(in the rows, 128 means zero)
Facts:
γ 69 <- Q_721, Q_868, Q_53, Q_9, Q_96, Q_755, Q_3, Q_609, Q_356, Q_103, Q_472, Q_131, Q_872, Q_565, Q_438, Q_730, Q_982, Q_795, Q_483, Q_13, Q_76, Q_801, Q_676, Q_352, Q_373, Q_137, Q_209, Q_704, Q_672, Q_724, Q_486, Q_207, Q_706, Q_873, Q_320, Q_965, Q_147, Q_797, Q_188, Q_346, Q_516, Q_67, Q_51, Q_148, Q_130, Q_401, Q_772, Q_649, Q_312, Q_426, Q_874, Q_503, Q_405, Q_667, Q_77, Q_102, Q_18, Q_662, Q_581, Q_847, Q_820, Q_329, Q_990, Q_912, Q_180, Q_66
γ 691 <- Q_249, Q_406, Q_631, Q_858, Q_633, Q_846, Q_362, Q_441, Q_653, Q_747, Q_914, Q_531, Q_810, Q_524, Q_764, Q_656, Q_48, Q_822, Q_615, Q_192, Q_767, Q_931, Q_124, Q_459, Q_831, Q_164, Q_962, Q_52, Q_897, Q_870, Q_238, Q_270, Q_934, Q_536, Q_596, Q_955, Q_645, Q_552
γ 923 <- Q_553, Q_254, Q_303, Q_991, Q_600, Q_345, Q_308, Q_949, Q_413
γ 959 <- Q_618, Q_839, Q_559, Q_63, Q_411, Q_751, Q_36, Q_208, Q_257, Q_903, Q_550, Q_623, Q_379, Q_189, Q_353, Q_583, Q_799, Q_855, Q_359, Q_227
γ 589 <- Q_725, Q_302, Q_493, Q_911, Q_381, Q_22, Q_719, Q_613, Q_697
[Q_721, Q_553, Q_13, Q_706, Q_401, Q_874] χ popligil
[Q_254, Q_982, Q_600, Q_48, Q_381, Q_831, Q_797, Q_148, Q_426] χ kligak
[Q_858, Q_36, Q_413] χ rustos
[Q_633, Q_725, Q_747, Q_302, Q_656, Q_724, Q_207, Q_379, Q_596, Q_667, Q_847, Q_990, Q_66] χ sebikir
[Q_846, Q_872, Q_227, Q_955, Q_662, Q_912] χ plinus
[Q_9, Q_962] χ virogru
[Q_303, Q_755, Q_991, Q_524, Q_911, Q_345, Q_164, Q_188, Q_52, Q_51, Q_719] χ tronol
[Q_559, Q_67, Q_799] χ kastor
[Q_441, Q_356, Q_565, Q_411, Q_493, Q_320, Q_897, Q_516, Q_870, Q_649, Q_613] χ stubuk
[Q_653, Q_615, Q_353, Q_270, Q_77, Q_820] χ guzagra
[Q_96, Q_352, Q_772, Q_645, Q_18] χ pezor
[Q_63, Q_751, Q_795, Q_676, Q_147] χ staflivuk
[Q_76, Q_312, Q_855] χ kagrer
[Q_209, Q_873] χ zakan
[Q_704, Q_238, Q_934] χ skedir
ρ Q_249 <- Q_721, Q_52, Q_667, Q_413
ρ Q_103 <- Q_249, Q_618, Q_858, Q_208, Q_874, Q_405, Q_77, Q_697
ρ Q_914 <- Q_406, Q_565, Q_767
ρ Q_459 <- Q_553, Q_872, Q_810, Q_795, Q_76, Q_493, Q_209, Q_704, Q_188, Q_353, Q_148
ρ Q_697 <- Q_254, Q_799, Q_270, Q_596
ρ Q_192 <- Q_633
ρ Q_189 <- Q_53, Q_3, Q_352, Q_912
ρ Q_801 <- Q_846, Q_411, Q_751, Q_822, Q_124, Q_965, Q_426
ρ Q_208 <- Q_9, Q_483, Q_66
ρ Q_257 <- Q_303, Q_931, Q_870, Q_772
ρ Q_730 <- Q_362, Q_903, Q_459, Q_164
ρ Q_767 <- Q_559
ρ Q_581 <- Q_441, Q_472
ρ Q_373 <- Q_653, Q_524, Q_13, Q_550, Q_320, Q_962, Q_312, Q_934, Q_662
ρ Q_486 <- Q_96, Q_345
ρ Q_22 <- Q_725, Q_609, Q_516, Q_329
ρ Q_583 <- Q_755, Q_22
ρ Q_130 <- Q_63
ρ Q_822 <- Q_747, Q_831
ρ Q_552 <- Q_356, Q_131, Q_257, Q_48, Q_207, Q_51, Q_227, Q_180
ρ Q_965 <- Q_991
ρ Q_839 <- Q_531, Q_820
ρ Q_531 <- Q_438, Q_302
ρ Q_137 <- Q_982, Q_724
ρ Q_672 <- Q_36, Q_401
ρ Q_308 <- Q_764, Q_130, Q_847
ρ Q_764 <- Q_600, Q_676, Q_706, Q_873, Q_897
ρ Q_503 <- Q_911, Q_656, Q_615, Q_381, Q_147, Q_955
ρ Q_631 <- Q_137, Q_797, Q_649, Q_719
ρ Q_868 <- Q_192, Q_949
ρ Q_623 <- Q_486, Q_855, Q_536, Q_503
ρ Q_131 <- Q_379
ρ Q_536 <- Q_346, Q_67, Q_990
ρ Q_102 <- Q_613, Q_359, Q_581
ρ Q_124 <- Q_238
ρ Q_949 <- Q_645
ρ Q_362 <- Q_18

Known rows:
[109 115 165  89 165  95  90 100 145 135 159 201  90 169 139 104 139  80
 142 106 154  87 154 167 157 108  89 144 176 135 203 106 155 135 115 149
 103 183 127 168 101 104 111 145 128 175 115 113 175 126  67  67 168  97
  69]: Q_962
[139 175 100 151 129 159 107 102 113 156 138  52 123 124 143 116 138 145
 109 170 106 108  46 151 142 146 181  80 111 103  46 130 105 156 127 115
 108 123 135 116 136 113 123 123  83  97 164 121 109 156 131 129 104 130
 142]: Q_208
[145 138  96 178 114 136  92 127  74 152 165  96 150  96 129 146 166 140
 141 154 130 133 102 129 147 149 173  88 113  69  79 117 109 142 100 111
  94 149 163 127 119 117 137 130  80 103 158 100 111 141 107 127 102 113
 115]: Q_147
[110 121 169  87 164  86  81  95 132 145 156 200  94 160 153  91 168  74
 146  98 148  89 172 170 158 117 111 151 171 118 209 135 152 138 123 158
 120 196 133 160 114  93 106 142 138 171 117 113 189 140  71  78 161  84
  82]: Q_846
[132 152  96 166 125 152 128  94 111 142 145  97 115 136 126 117 132 171
 130 154 129 127  66 133 137 133 173  84 124 119  69 120 113 148 132  88
  84 124 134 146 102 102 147 137  92 120 165  95  97 142 134 115 110 130
 140]: Q_77
[165 158 193  65 172 161 117 196 190 131 116 158 119 176 174 119 159  31
 149  79  98 116 141 154 127 157  99  74 144 130 195  71 135  63 127 160
 112 157 113 157 159 137 111  82 107 164 204 152 190 153  70 121 146  91
 136]: Q_725
[130 121 117 174 119 137 130  90  99 127 141 100 122 139 132 120 188 165
 135 165 115 115  76 126 152 134 159  94 124 113  81 128 119 151 103  79
  96 161 143 147 138 111 120 145 118 122 176 103  82 143 146 137 108 134
 140]: Q_706
[129 123 150  79 159  94  65  78 132 128 147 179  82 175 148 101 148  83
 146 103 161  73 146 163 175 102  99 145 185 126 210 108 151 151 123 169
 106 175 113 136 102 123  91 130 113 167 105 128 178 143  68  75 173 100
  90]: Q_531
[ 93 134 154  78 167 124  91 104 151 147 145 202  72 164 154  89 113  82
 146  81 138  92 160 165 150 109 117 148 168 153 200 130 153 153 137 158
 107 171 108 169  96  93 119 150 134 165 117 111 192 142  75  51 159 100
  89]: Q_52
[127 105 171  66 162 119  99  93 129 139 128 202 107 155 160 107 173  72
 147  71 152 103 188 163 188 114  99 147 195 121 214 111 170 170 115 169
 128 194 135 158 103 103  99 136 136 143 137 114 184 140  81  86 146 112
 109]: Q_897
[140 162 135 158 119 168 142 139 102 158 152  97 133 115 139 128 152 131
  98 139 116 125 118 122 150 152 158 109 118  95  74 107 135 153 110 103
  98 159 152 141 103 108 127 129  92  86 179 109 107 124 145 139  84 150
 107]: Q_724
[151 159 110 165 114 135 103  99  96 140 152  76 120 138 134 118 164 149
 117 165 128 101  82 128 154 139 170 104 125  94  78 120 118 150 117 106
  92 147 136 114 117 124 110 122  84 108 154 118  99 142 139 139 105 134
 126]: Q_102
[143 152 114 141 125 170 150 121 103 159 129  77 144 115 139 137 161 145
 108 148 108 141  82 134 154 150 149  70 112  84  57  94 114 156 116 105
 120 132 156 125 113 122 131 124  83  78 183 119 106 145 148 139 105 150
 143]: Q_36
[140 151 124 140 123 168 145 124 101 165 128  77 147 107 150 129 185 134
 103 144  97 138  98 136 156 160 164  81 110  76  59 119 118 163 114 110
 137 151 163 120 130 116 119 127  93  73 187 119 116 153 151 152  96 145
 148]: Q_411
[130 153 124 177 121 128 120 116  95 158 162  99 128 117 136 108 187 141
 116 159 110 119 104 131 138 154 184 110 106  84  79 146 120 136 115  94
 110 165 158 142 130  95 128 135 109 108 165 100 110 141 138 140 102 116
 115]: Q_662
[127 119 148  66 151 120 106 109 145 161 159 216  86 149 151 103 157  77
 131  68 164  98 188 150 167 119 113 159 187 105 211 101 162 144 129 160
 164 166 137 136  81 129  90 136 105 156 121 109 211 150  92  83 173 116
  98]: Q_870
[ 98 120 168  86 164  97 105 107 140 123 148 206  87 168 149  81 143  84
 135  89 131  93 177 141 160 107  95 149 153 136 205 108 154 146 127 154
 106 171 122 154  95 101 123 135 139 162 105 126 183 130  74  63 176 110
  80]: Q_164
[150 154 113 168 115 137 106  97  98 140 152  78 121 136 132 118 166 150
 114 166 126 104  81 126 153 139 169 104 127  92  77 119 120 149 114 107
  92 147 137 117 116 121 111 121  84 109 156 118  99 140 136 139 105 132
 125]: Q_137
[123 166 111 174 129 154 117 119 115 155 157  95 116 119 129 115 123 144
 111 156 118 111  74 139 128 147 178 104 114 118  60 132 121 143 120  95
  88 139 141 155 120  91 141 139 101 115 168  96 106 130 125 120  94 125
 111]: Q_9
[133 148 130 173  84  92 142 134 148  65 120 100 114 154 113 195 198 107
 115 154  86 129  52 134  95 124 195  73  14 139  24  95  81 169  98 136
 125 132 144 149 141  78 150  90  93 126 134 132 136 159 138 183 174 170
 191]: Q_553
[100 107 164  85 159 118  92 112 148 131 149 206  82 161 148 103 141  82
 139  90 137  76 166 151 165 110  89 155 173 144 208 109 159 153 110 151
 123 187 118 159 113 120  95 152 137 164 120 121 185 135  80  73 163 114
  83]: Q_934

Rows:
No name comes twice in this set of rows, the named rows included.
[129 126 143  79 154  91  77  84 147 139 163 186  74 176 143  99 146  86
 137 103 171  75 147 159 165 104 103 152 190 119 208 102 149 139 127 159
 125 165 118 129  91 134  85 132 103 177 101 122 189 146  79  77 185 101
  85] -> Q_552
[141 158 141 157 123 168 142 134 101 153 146  97 138 117 139 128 158 130
 103 139 112 124 115 127 156 153 152 106 124  95  75 109 139 154 108 102
  98 169 153 147 106 104 126 129  98  84 187 110 102 122 149 143  81 149
 110] -> Q_847
[101 118 168  79 161 106 101 106 144 140 147 204  80 173 151  99 148  83
 144  94 141  95 169 153 158 107  92 147 165 136 213 115 155 145 125 149
 109 189 116 163  97 105 111 149 135 166 118 118 180 137  86  67 168 103
  80] -> Q_524
[121 123 145  63 167 137  92  93 141 143 133 202  92 156 149 108 109  82
 144  62 160 101 163 165 178 110 105 139 192 140 201 100 163 167 135 174
 120 155 121 155  78 105 119 133 117 153 126 107 193 141  69  61 157 114
 110] -> Q_858
[172 171 154  71 174 148  70 151 195 121 116 136  98 188 174 101 136  47
 167  93 109  92  95 170 122 142 135  69 152 149 186 100 120  71 142 171
 101 129  88 138 175 139 107  78 103 186 181 153 189 181  48 108 159  73
 164] -> Q_697
[135 169 129 145 120 170 160 154 123 180 157  82 131 111 139 131 154 133
  82 153 102 133  91 130 132 163 151  92 103  76  51  98 120 134 117  96
 138 142 163 125 110 127 119 129  75  83 182 116 121 136 161 147 108 151
 107] -> Q_379
[132 159 140 155  75 126 127 174 133 114 130  89 109 141 124 239 191  87
 135 154  85 157  73 141  82 122 191  67  14 121  39 106  78 164 102 134
 109 176 132 167 121  83 148 120  71 106 154 128 142 163 153 176 145 157
 156] -> Q_345
[123 121 154  91 162  76  78  79 132  99 144 187  97 172 146  74 143  85
 130  96 149  71 160 144 176 106  99 149 162 126 200  94 150 153 124 177
 102 146 125 121 100 114 111 104 126 163  85 139 181 131  52  70 185 113
  97] -> Q_459
[148 166 103 155 111 139 130 114 120 168 160  65 116 130 134 123 169 151
  95 181 118 111  56 135 134 148 166  88 111  75  54 107 103 128 121  96
 137 126 149  98 124 147 102 126  63 109 160 122 115 156 156 149 131 138
 124] -> Q_257
[117 153 133 179 124 130 151 127  98 121 149 107 130 125 135  85 162 156
  99 146  93 118 117 100 140 147 163 106  79 103  72 113 120 145 120  95
  92 134 150 127 111 100 150 115 117 101 146 122 104 122 136 128 117 147
 119] -> Q_188
[124 117 157  68 159 122  92 100 131 144 138 203  98 149 159 103 155  72
 144  65 154 100 190 158 182 116 107 149 185 115 213 108 164 165 122 172
 134 182 132 146  95 116  98 133 123 145 126 117 197 145  80  80 156 113
 106] -> Q_441

The same elements again, as new rows of numbers:
Known rows:
[ 92 185  66 144  60  62 187 193 117  63 143 151 152 153 138  97 164 176
  75  73 108 165 118 148 143 169 148  90 152 101  66 121 180  78 201]: Q_911
[109 129 150 111 133 132 116 133 178 118  70  79 144 162  81 103 151 106
 157 145  97 159 159 168 172 153 100 147 100 116  78 128 137 146 137]: Q_131
[ 83 124 122  57  65  73 157 146  94  59 145 107 114 169 159 130 105 175
 106 129 152 116  79 113 118 114 140 127 139  72 173 185  78  81 105]: Q_379
[189 130  87 122 165 157  98 122 168 119 114  79 152 155  92 137 117 125
  93 118 103 118 158 164 124 155  76 128  93 140  78 140 140 149 157]: Q_721
[129 148 144 126 153 127 126 144 171 141  81 113 150 140  93 112 141  97
 157 132  95 162 156 160 139 156 102 144 103 134  80 129 147 139 149]: Q_672
[162 121 103 129 145 146 120 136 149 132  58 112 147 148  77 106 151 101
 144 125  90 157 155 166 117 141 104 154 106 144  79  99 148 134 161]: Q_516
[162 140 134 122 165 136 121 130 176 144 105  99 150 146  92 125 133 104
 132 108 106 154 155 161 145 162  93 125 114 133  76 146 138 147 141]: Q_103
[ 87 108  94  87  67  82 181 148  93  60 143 146 112 156 150 146 113 163
 131  81 141 135  75 113  91 115 143 117 154 107 173 170  77  77 112]: Q_583
[161 101  97 129 160 147 160 111 125 103 133  97 147 157 138 186  97 125
 117  98 120 119 118 154 137 158 128 115 139 120 143 167  98 136 128]: Q_52
[113 180  94 156 147 101 113 178 187 163 109 131 144 166  90 115 123  77
 145 143  87 166 151 165 136 156 104 116 111  81  72 102 146 160 135]: Q_76
[ 93 153 113 147 130 117 163 151 127 117 126 134 142 161 121 151 100  98
 138 134 100 149 102 157 106 143 133 142 132 102 163 133 113 135 129]: Q_362
[147 176 108 132 159 105 140 112 190 106  90 134 145 154  84 112 152  86
 109 150  90 167 162 156 150 152 141 151 118 150  73 157 171 119 144]: Q_346
[131 145 140 127 155 124 121 145 172 143  80 109 150 143  87 113 142  98
 152 129  98 162 157 160 142 155 104 143 103 133  83 131 149 135 145]: Q_472
[129 145 146 125 155 123 121 142 166 145  78 112 154 136  89 111 147  98
 155 135  96 165 157 162 136 154 100 145 109 139  83 126 146 139 149]: Q_581
[177 142  85 119 150  94 107 155 132 118  75  69 154  92  80 103 125  86
 144 138  90 115 174 128 118 130 130 156  58 104  81 107 137  96 174]: Q_706
[140 171 121 133 155 110 139 121 180 119  87 132 148 145  88 112 152  92
 124 151  90 167 160 154 141 155 132 155 117 152  77 151 168 123 145]: Q_486
[148 109 105 121 131 151 110 126 169 100  52  79 129 167  73 104 152 102
 144 136  89 154 158 172 151 136 107 153  98 124  74  99 142 141 149]: Q_356
[ 95 132 157 131 119 113 150 131 112 130 122 134 146 142 151 155 106 134
 164 138 115 167 121 156 125 152 126 137 148 143 161 146  96 120 121]: Q_238
[ 86 188 120 114  61  64 161 199 110  61 142 141 158 120 158  91 136 180
  73  70 138 147 108 146 124 181 138  85 144  71  72 125 170  80 201]: Q_302
[146 126  98 138 149  98 137 152 141 150  87  85 150 104  79 113 136  78
 167 112  87 132 176 125 140 141 139 150  72  94  72 104 130 107 156]: Q_873
[ 89 176  73  93  63  61 193  94  91  62 137 120 150 109  74 160 199 140
 145  87 176 104  80  72 116 119 122  62 134  60 115 148  72  94 124]: Q_600

Rows:
No name comes twice in this set of rows, the named rows included.
[ 94 140 146 140 124 102 155 122 124 114 124 115 147 147 141 157 103 116
 157 138 114 161 132 150 144 151 141 136 145 120 153 151  95 112 116] -> Q_934
[139 113 124 122 162 140 162 114 123 101 133 104 146 156 122 174 101 126
 127 100 117 126 121 153 121 158 124 127 137 132 147 162  91 131 124] -> Q_249
[ 86 133  74 124  65  77 183 168  96  62 145 149 102 168 147 146 104 146
 109  81 131 134  74 120  88 118 143 107 147  72 167 167  84  82 111] -> Q_903
[123 167 157  90 144 103  95 140 185  94  83  65 152 157 101 101 127 121
 129 169 108 155 160 162 172 159  83 152  83 111  94 164 141 133 137] -> Q_207
[ 94 170  70 138  61  67 175 197  97  62 137 149 151 153 105  94 160 182
  72  70 110 145 105 164 103 166 147  85 149  81  66  80 171  81 202] -> Q_613
[164 128  82 131 160  96 131 135 143 128  57  73 149  84  73  99 129  80
 155 102  90 142 169 140 132 142 134 152  80  93  81  99 121  92 164] -> Q_676
[ 88 186  62 153  58  63 179 200 108  67 143 149 151 166 108  94 137 177
  72  72  96 151  80 170  91 169 143  79 141  56  68  84 179  97 202] -> Q_493
[105  89 105 113  82 150 149 112 110  66  85  72  94 173  83 135 111 127
 147 146  96 134 133 169 146 115 138 155 127 105 148 106  92 121 123] -> Q_870
[127 161 125 146 152 117 123 159 181 150  85 119 151 151  85 110 132  90
 147 135  90 161 140 164 133 159 101 142  99 113  85 128 155 148 148] -> Q_730
[ 96 140  74  73  62  68 189  91  95  62 113  97 140 173  92 177 204 176
 132 146 173 133  73  80 174 100  81  65 132  67 109 164  79 144 120] -> Q_303
[106 161 150 102 132  99 139 132 125  81 128 103 154 132 145 142 100 139
 124 166 117 145 123 141 118 147 124 155 122 125 167 170  98 111 130] -> Q_633
[142 143  66  94  69  76 189  91  94  69 140 130 151 170  86 195 200 174
  95  83 175  90  71  78 116 119  69  61 141  88  99 174  77 158 123] -> Q_413

The same elements again, as new rows of numbers:
Known rows:
[191 168 146 170 158 141 149 143 120 120 134 124  99 158 115 101 133 143
 144 153  63 126 114 155  91 146]: Q_76
[114 122  65 141  97  99 147  82 128 130  99 124 103 117 139  97 136 159
  95 132  90 166 145 122 156 117]: Q_413
[ 83  65 135 115 109  78 122 123 120 199 152 153 111 101 103 180 131  94
  93 126 129  87 126 127 135  67]: Q_552
[130 107 149 105 140  81 111 150 134  76 141 123 109 116 105 117  86 140
 176 117 129  88 109 120 128 141]: Q_137
[129  79 145  88 124  72 118 145 161 115 160 113 108 113 127  93 109 131
 140 130 119 101 128 134 129 125]: Q_839
[ 86  55 126  85 124  71 117 146 124 189 160 142 111 108 107 171 139 105
  83 149 121 108 133 125 145  83]: Q_764
[146 172 144 124 138 142 134 129 126  95 121 121 113 132 148 104 127 137
 152 130 131 145 130 131 106 150]: Q_609
[112  52 121 112 102  51 124 147 137 151 169 126 121  98 127 120 120 125
 146 136 124 102 123 138 150  99]: Q_949
[180 149 147 153 127 169 132 126 122 107 123 123 131 153 102 105 132 134
 143 139 111 127 137 124 100 182]: Q_148
[113 152  93 117  96 143 127  76 116 115 115 125 109 122 165 102  84 153
 134 110 132 111 138 120 135 156]: Q_411
[143 112 170  83 142  66 112 139 139  77 159 137 115 118 105 116 114 134
 152 118 139  92  99 134 125 142]: Q_868
[141 179 138 157 138 182  71 156 146  90 119 119 147 137 114 102 126 131
 163 121 129 170 128 111 147 168]: Q_990
[131  88 152  99 118  74 118 135 168 105 158 131 127 119 118 110 103 140
 145 115 117  91 107 142 125 109]: Q_583
[120  66 146 101 100  54 133 133 154 147 169 136 133 107 132 131 136 111
 116 122 132  85 123 147 151  99]: Q_308
[ 73  51 101 113 123  87 114 145 117 179 142 152 109 126  87 179 110 122
  98 145 109  85 117 123 146  69]: Q_124
[147 161 110 130 138 140 156  99 149 114 132 123 119 137 155 116 102 139
 126 115  67 104 119 151 113 116]: Q_559
[ 95 137 106 142 115 141 125 109 115 211 109 147 116 122 139 182 137 105
  83 124 131 132 141 134 128  77]: Q_931
[ 88  95  98 126 122 202 136 113 133 185 105 131 182 144 134 198 137  96
  91 125 170 108 135 125 115  87]: Q_846
[111  25  96 126 107  65 140 151  85 193 167 138 122 113  90 164 140 108
  88 170 134  83 149 124 151 107]: Q_362
[158 166 143 121 128 164 137  92 115  87 111 133 117 135 137 105  97 149
 127 121 149 114 132 131 106 179]: Q_18
[121 123 116 170 110 150 111 171 117 142 102 132 157 135 118 148 161 126
 128  91 139 173 131  78 147 127]: Q_302

Rows:
No name comes twice in this set of rows, the named rows included.
[151 117 129 119 148 231 134 116 135 102 111  99 162 175 106 115 119 124
 140 126 144  96 140 119  73 192] -> Q_872
[155 167 140 160 146 143 134 172 154 143 165 125 126 149 153  95 142 137
 148 160  59 158 115 176 136  92] -> Q_855
[128  52 134  98 127  28 154 118 161  82 130 118 131 116 120  89 129 152
 144 124 113 116 121 139 144 110] -> Q_208
[130  68 159  98 156  46 158 122 140  36 123 125 129 106 102 108 125 155
 158 133 126 113 107 128 131 131] -> Q_103
[ 84 105  82 110 135 214 118 135 131 187 157 119 203 140 148 180 136  98
  81 157 176 142 148 131 146  98] -> Q_955
[137 195 172 122 132 167 124 101 122 101  87 144 108 130 153 131 100 134
 139  92 151 112 116 139  93 154] -> Q_772
[124  89 149 101 128  54 114 162 110 127 162 138 117 124 115 147 131 131
  98 102 118  97 112 113 135 105] -> Q_22
[142 206 126 132 162 163 130 119 118  91 151 123 130 138 154 117  83 145
 145 137  87 119 108 145 123 147] -> Q_67
[144 187 150  92 143 175 111 113 136  79 139 127 128 136 161 105  99 146
 115 134 151 132 122 140 118 162] -> Q_96
[ 92 113  82 157 110 161  86 167 125 195 135 140 168 133 114 154 159  99
  97 159 145 187 147 119 184 100] -> Q_656

